Moves between units:
σ: s341->s512, s26->s664, s85->s290, s347->s730, s808->s128, s809->s85, s416->s338, s384->s661, s397->s938, s574->s29, s897->s416, s718->s496, s909->s397, s389->s479, s4->s684, s664->s350, s350->s537, s795->s909, s109->s389, s842->s406, s596->s24, s684->s808, s652->s705, s24->s4, s730->s65, s254->s109, s958->s254, s537->s407, s855->s618, s479->s410, s512->s855, s705->s795, s407->s341, s406->s712, s410->s596, s618->s897, s290->s580, s161->s842, s661->s60, s712->s384, s65->s161, s29->s652, s60->s958, s338->s574, s77->s718, s496->s347, s938->s809, s580->s692, s128->s77, s692->s26
κ: s341->s4, s26->s718, s85->s65, s347->s580, s808->s537, s809->s161, s416->s389, s384->s795, s397->s406, s574->s254, s897->s479, s718->s26, s909->s712, s389->s416, s4->s341, s664->s77, s350->s128, s795->s384, s109->s338, s842->s938, s596->s855, s684->s407, s652->s60, s24->s512, s730->s290, s254->s574, s958->s29, s537->s808, s855->s596, s479->s897, s512->s24, s705->s661, s407->s684, s406->s397, s410->s618, s618->s410, s290->s730, s161->s809, s661->s705, s712->s909, s65->s85, s29->s958, s60->s652, s338->s109, s77->s664, s496->s692, s938->s842, s580->s347, s128->s350, s692->s496

The rows follow the links: the fewer symbols apart two units are, the more alike their rows tend to be.

Rows of some units; one shown again gets a slightly different row:
s795: -18 1 -5 0 -23 11 -10 -3 14 15 25 8 14 -19 -22 12 -26 -7 12 19 33 2 -5 -14 35 43 16 2 29 -6 9 -19 -18 -10 18 0 -2 -23 -23 11 38 22 14 -20 -3 13 -37 -3 11 -21 -2 -27 -8 16 -12 18 10 18 -33 25 -34 -28 14 27 -20 -5 17 -10 5 -15
s85: 16 -1 26 -25 2 -9 -9 11 -3 -7 -4 -27 17 -18 3 13 16 24 -25 18 -17 1 -15 -1 -1 42 30 34 -2 -20 -15 -23 -6 25 28 3 37 18 45 -3 14 9 -2 28 -25 -21 7 0 15 9 5 14 18 14 -2 16 36 26 24 -40 24 -16 -11 1 5 -4 17 -14 8 -14
s580: 12 -14 23 -30 13 3 -14 4 -13 -11 -15 -24 15 -18 -1 15 10 2 -24 13 -15 -1 -12 19 -9 4 32 17 -17 7 -13 -2 13 11 24 13 25 40 40 -2 3 -20 -11 43 -10 -15 9 7 1 19 0 18 38 13 10 2 28 23 19 -44 40 41 -6 -15 19 -12 9 -8 20 8
s29: -18 -16 -29 13 -4 11 -8 -8 10 35 1 2 14 -33 -10 -15 -20 -10 -3 6 17 9 -8 6 15 -13 6 -25 17 43 20 18 7 -8 -21 4 -14 -8 -24 5 12 1 8 -26 23 29 -41 -16 16 -30 -14 -37 -26 -4 -7 -7 9 28 -38 8 -16 -5 22 -8 -27 -11 -10 -4 -5 34
s254: -13 -19 -1 -4 3 9 -7 6 13 5 -11 -14 44 -12 25 -22 -3 7 -17 -6 -13 12 -22 12 -14 20 17 8 -20 19 -10 -21 1 27 -9 -15 15 11 9 -13 1 7 28 -7 17 -29 -12 -12 27 -6 14 -14 -25 11 4 12 51 42 -11 -22 17 -9 6 -26 -27 15 -3 -46 25 40
s809: 10 8 26 -17 -5 -3 -4 8 -1 -10 3 -23 18 -13 7 12 8 25 -25 21 -7 5 -12 -11 11 56 25 32 2 -27 -16 -30 -15 24 31 0 41 7 37 6 19 22 7 20 -28 -17 1 3 14 4 10 3 13 17 -11 21 31 26 18 -22 10 -30 -10 12 -3 5 19 -20 0 -16
s4: 17 33 28 -4 5 0 3 2 -17 -4 1 15 -5 12 -14 41 3 -22 9 18 0 31 -11 -24 16 -7 0 13 6 -23 1 -15 -15 -2 49 6 -11 22 -10 9 3 -6 -5 5 -32 -22 -18 11 -13 22 24 -8 23 28 -5 1 -13 -31 21 30 -22 -2 -14 38 22 12 11 -6 14 -41
s384: -25 -3 -8 13 -26 -7 14 10 29 -12 23 2 9 20 7 -27 -11 23 24 -19 11 -26 21 -10 2 47 -13 7 6 -27 -17 -20 -16 -2 -26 -29 6 -46 -6 0 16 33 20 -24 7 -2 27 8 10 -20 -5 9 -36 -9 0 27 10 8 -16 12 1 -41 9 -3 -27 16 -2 -10 -6 -10

Each walk starts at a row. The symbols on each line, taken left to right, move it on to the next unit.
Answer with the unit's row; about right is enough.
-16 -11 -8 6 -10 0 3 5 23 -4 10 -6 20 10 31 -33 -8 27 -2 -16 -12 -13 0 -7 -12 47 1 15 -11 -16 -19 -23 -14 25 -25 -34 23 -27 9 -8 9 32 28 -13 14 -22 19 -8 21 -15 8 -3 -36 2 -4 21 40 32 -9 -13 9 -40 3 -20 -29 22 -11 -27 6 15
σ κ σ σ κ
-22 -8 -10 13 -20 -4 8 15 26 -14 15 -4 14 16 19 -31 -6 29 9 -18 -5 -16 10 -8 -5 51 -4 11 -4 -23 -16 -21 -16 18 -29 -35 15 -44 4 -5 7 35 28 -20 8 -15 21 0 15 -13 4 3 -45 -2 -2 26 18 14 -9 -2 0 -46 9 -11 -28 22 -7 -22 -3 4
σ κ σ κ σ κ
-18 -13 -25 5 -13 11 -10 -4 8 33 9 9 18 -29 -23 -5 -31 -16 5 6 31 11 -7 -2 23 2 9 -20 17 27 18 3 -1 -17 -11 2 -16 -9 -29 11 27 10 12 -23 14 32 -47 -11 14 -27 -16 -36 -16 7 -7 -1 10 21 -44 24 -30 -5 22 1 -31 -5 4 -6 8 20
-16 -17 2 2 -10 4 -1 13 17 0 -3 -12 37 -6 26 -32 -4 18 -9 -8 -15 2 -7 0 -14 34 11 12 -15 -2 -10 -26 -4 33 -22 -35 22 -9 13 -9 7 24 31 -9 14 -27 7 -18 23 -9 10 -11 -34 6 -2 19 45 37 -6 -22 19 -24 5 -23 -30 18 -9 -37 12 28
κ σ σ κ κ κ κ
-21 -6 -15 4 -20 12 -12 -1 9 22 17 11 13 -26 -24 2 -27 -13 12 15 34 9 -13 -9 37 22 15 -13 26 11 5 -4 -14 -17 7 4 -17 -19 -30 12 31 14 19 -26 6 21 -40 -2 8 -28 -6 -35 -14 5 -7 8 13 16 -42 21 -32 -16 21 15 -29 -6 14 -4 9 -4
σ κ κ κ κ σ κ κ
-7 12 4 -3 -21 0 -6 6 9 12 21 4 13 -12 -20 13 -20 5 8 20 30 2 -9 -19 33 51 15 14 28 -15 -1 -24 -28 -5 25 -4 9 -18 -11 11 36 24 11 -14 -17 6 -32 -1 12 -13 1 -23 -5 18 -17 23 19 13 -21 18 -27 -42 7 31 -18 7 23 -14 3 -28
15 -8 28 -26 8 -5 -12 8 -6 -7 -8 -30 20 -20 6 11 15 14 -34 13 -20 -2 -16 8 -5 28 33 25 -9 -6 -6 -17 4 20 33 9 38 32 47 -2 5 -6 -3 32 -20 -18 10 2 3 8 2 12 25 12 3 8 35 26 24 -44 28 11 -13 -6 9 -9 10 -15 5 1
κ κ σ κ σ κ σ σ
4 -15 16 -34 16 3 -13 0 -14 -16 -9 -13 8 -12 -7 17 10 -14 -23 8 -11 -7 -8 25 -14 -11 28 4 -22 13 -9 6 19 0 27 20 9 45 28 -1 -6 -33 -17 35 -9 -12 13 8 -2 17 -11 21 41 7 16 -6 19 14 23 -39 36 52 -8 -16 23 -17 10 1 26 10
κ σ σ σ σ κ κ σ κ
3 9 23 -17 -17 -7 -7 7 3 -4 13 -13 9 -17 0 13 5 24 -14 25 4 0 -12 -16 23 65 23 31 15 -30 -12 -32 -23 12 35 -3 35 -5 23 3 31 24 9 8 -28 -18 -2 2 13 3 7 -4 3 16 -17 22 26 19 6 -10 -4 -43 -9 19 -13 4 24 -15 2 -32
-34 -8 -16 15 -25 -7 10 7 24 -14 34 15 -5 21 -1 -20 -19 8 31 -20 18 -33 32 -5 9 44 -14 1 11 -23 -10 -9 -15 -15 -30 -20 -5 -49 -15 1 17 27 13 -27 8 12 28 13 3 -24 -15 12 -31 -16 -1 22 -8 -2 -23 20 -3 -25 16 -1 -26 12 -3 5 -6 -15
σ σ κ σ σ σ κ
-30 -13 -22 10 -27 -9 7 5 27 -9 29 22 -6 19 -17 -7 -25 -4 32 -27 25 -30 33 -3 9 28 -17 -2 15 -11 -5 1 -6 -28 -25 -7 -14 -48 -24 0 14 18 6 -19 7 25 24 9 -5 -20 -25 10 -22 -19 2 17 -20 -7 -30 22 -10 -15 20 -3 -20 2 2 18 -4 -15
σ σ κ κ κ σ σ
-4 7 14 -7 -22 -4 -6 6 6 4 14 -3 11 -14 -10 16 -11 15 -2 20 16 3 -11 -16 29 61 22 23 21 -29 -9 -26 -25 3 30 -4 20 -11 11 4 37 30 8 1 -21 -6 -13 3 12 -1 9 -11 2 18 -18 24 22 14 -8 0 -21 -40 -2 28 -16 8 23 -10 4 -34
-15 -15 -33 16 3 8 -5 -7 10 29 -8 -3 6 -35 6 -33 -12 -6 -5 4 12 13 -10 10 4 -20 -3 -25 5 45 18 15 11 3 -37 -1 -9 -14 -17 -3 -3 4 10 -25 35 32 -34 -25 11 -23 -14 -30 -34 -8 -4 -11 8 24 -33 4 -12 -5 18 -17 -25 -12 -12 1 -15 48
κ κ κ σ κ κ
-13 -22 2 -6 6 16 -15 0 5 10 -15 -14 42 -20 17 -18 -7 -12 -17 6 -6 19 -24 14 -8 5 22 0 -19 26 0 -17 4 21 -1 -11 8 27 2 -4 6 -8 27 -2 18 -22 -25 -8 24 -9 11 -23 -12 18 6 7 55 36 -13 -20 21 8 4 -28 -20 13 -7 -46 38 42
κ κ κ σ κ σ σ
-16 -20 8 -13 9 21 -18 0 2 10 -12 -4 37 -24 4 -4 -11 -25 -16 12 -3 19 -27 12 -5 -1 28 -3 -16 31 4 -18 4 13 14 -6 -1 37 -9 -2 10 -15 18 1 10 -26 -32 -7 18 -2 13 -26 4 31 7 0 46 31 -13 -14 11 21 6 -18 -14 9 1 -45 48 34
4 -14 14 -26 9 10 -12 -1 -18 -15 -6 -5 9 3 -13 21 6 -25 -11 -2 -5 -8 0 24 -12 -24 17 -2 -17 12 -1 8 23 -16 21 26 -6 43 11 2 -5 -42 -15 33 -3 -7 11 14 -9 15 -12 24 41 12 20 -9 1 -4 15 -26 35 65 -3 -16 25 -18 6 5 32 6
κ κ σ σ κ σ κ κ κ
-6 -7 16 -18 8 9 -8 0 -13 -15 0 11 -2 10 -24 29 -2 -39 6 -6 -1 -13 8 20 -9 -26 8 -4 -18 13 -7 10 20 -28 25 25 -19 38 -6 5 -2 -43 -16 27 -10 -7 18 18 -17 19 -14 19 41 6 19 -14 -8 -21 12 -12 19 65 -4 -6 31 -11 8 6 34 -5
κ κ κ σ κ σ σ
-5 -4 8 -15 -1 3 3 3 -9 -23 -1 21 -13 25 -21 25 1 -39 20 -6 6 -11 20 9 -7 -31 -3 -6 -12 3 -2 10 12 -28 19 16 -28 18 -17 8 -14 -41 -16 24 -4 -6 20 23 -23 19 -11 24 36 3 16 -10 -21 -33 3 11 12 54 -1 0 31 -3 1 18 30 -16
1 15 2 10 0 -9 12 0 -3 -28 9 29 -23 46 -7 18 2 -23 31 -20 -2 -14 30 -3 -11 -31 -29 -6 -10 -21 -4 6 1 -25 -1 -4 -28 -5 -23 2 -21 -18 -16 3 -12 -11 30 21 -27 20 3 28 11 -4 4 -9 -37 -55 14 34 -2 22 -6 6 29 8 -7 21 6 -28
σ σ κ κ κ
9 22 20 -13 4 10 -9 1 -16 -1 -4 16 4 8 -23 39 -3 -38 10 20 11 30 -12 -17 17 -6 5 6 1 -11 2 -16 -10 -7 55 10 -19 28 -26 10 14 -20 0 0 -19 -29 -31 14 -10 22 25 -14 22 36 -5 -3 4 -18 8 29 -24 10 -10 36 14 14 15 -15 30 -34
σ κ σ σ σ κ
-7 -2 10 -9 7 24 -20 -2 -8 7 -7 9 24 -11 -16 24 -11 -46 -4 20 12 25 -24 1 10 -13 24 -1 -6 19 6 -14 -2 -11 37 7 -20 42 -23 5 9 -27 12 2 -8 -30 -38 6 4 10 16 -30 15 36 4 -6 27 9 -10 11 -8 29 5 8 6 14 10 -36 49 3
12 21 0 24 5 -12 27 3 2 -18 -3 16 -31 47 20 -11 14 13 22 -27 -16 -8 25 -12 -20 -21 -43 -4 -10 -30 1 6 -5 2 -23 -17 -12 -25 -9 -8 -28 5 -4 -14 -2 -14 36 8 -16 16 9 15 -13 -10 2 -7 -37 -44 22 32 -9 -17 -8 5 15 17 -24 17 -19 -22
κ κ κ κ κ κ κ σ κ
0 27 0 14 0 -7 18 4 1 -26 8 19 -28 47 3 8 12 -8 30 -23 -8 -8 28 -12 -15 -22 -35 -3 -11 -25 -5 6 -2 -13 -13 -14 -18 -16 -19 -1 -24 -3 -8 -3 -2 -16 34 15 -19 22 8 24 -4 -10 5 -1 -37 -53 18 34 -13 0 -13 13 20 14 -10 17 -10 -22
σ κ κ κ κ σ σ σ
10 8 -21 32 9 -8 12 -3 3 6 -18 -9 -16 4 36 -45 15 23 -2 -15 -22 10 5 0 -24 -28 -31 -13 -9 9 5 16 7 22 -47 -18 3 -21 8 -10 -32 14 -3 -17 22 0 14 -22 3 -8 15 -8 -35 -28 -5 -15 -17 1 7 1 -6 -24 -4 -19 -10 11 -25 9 -39 33
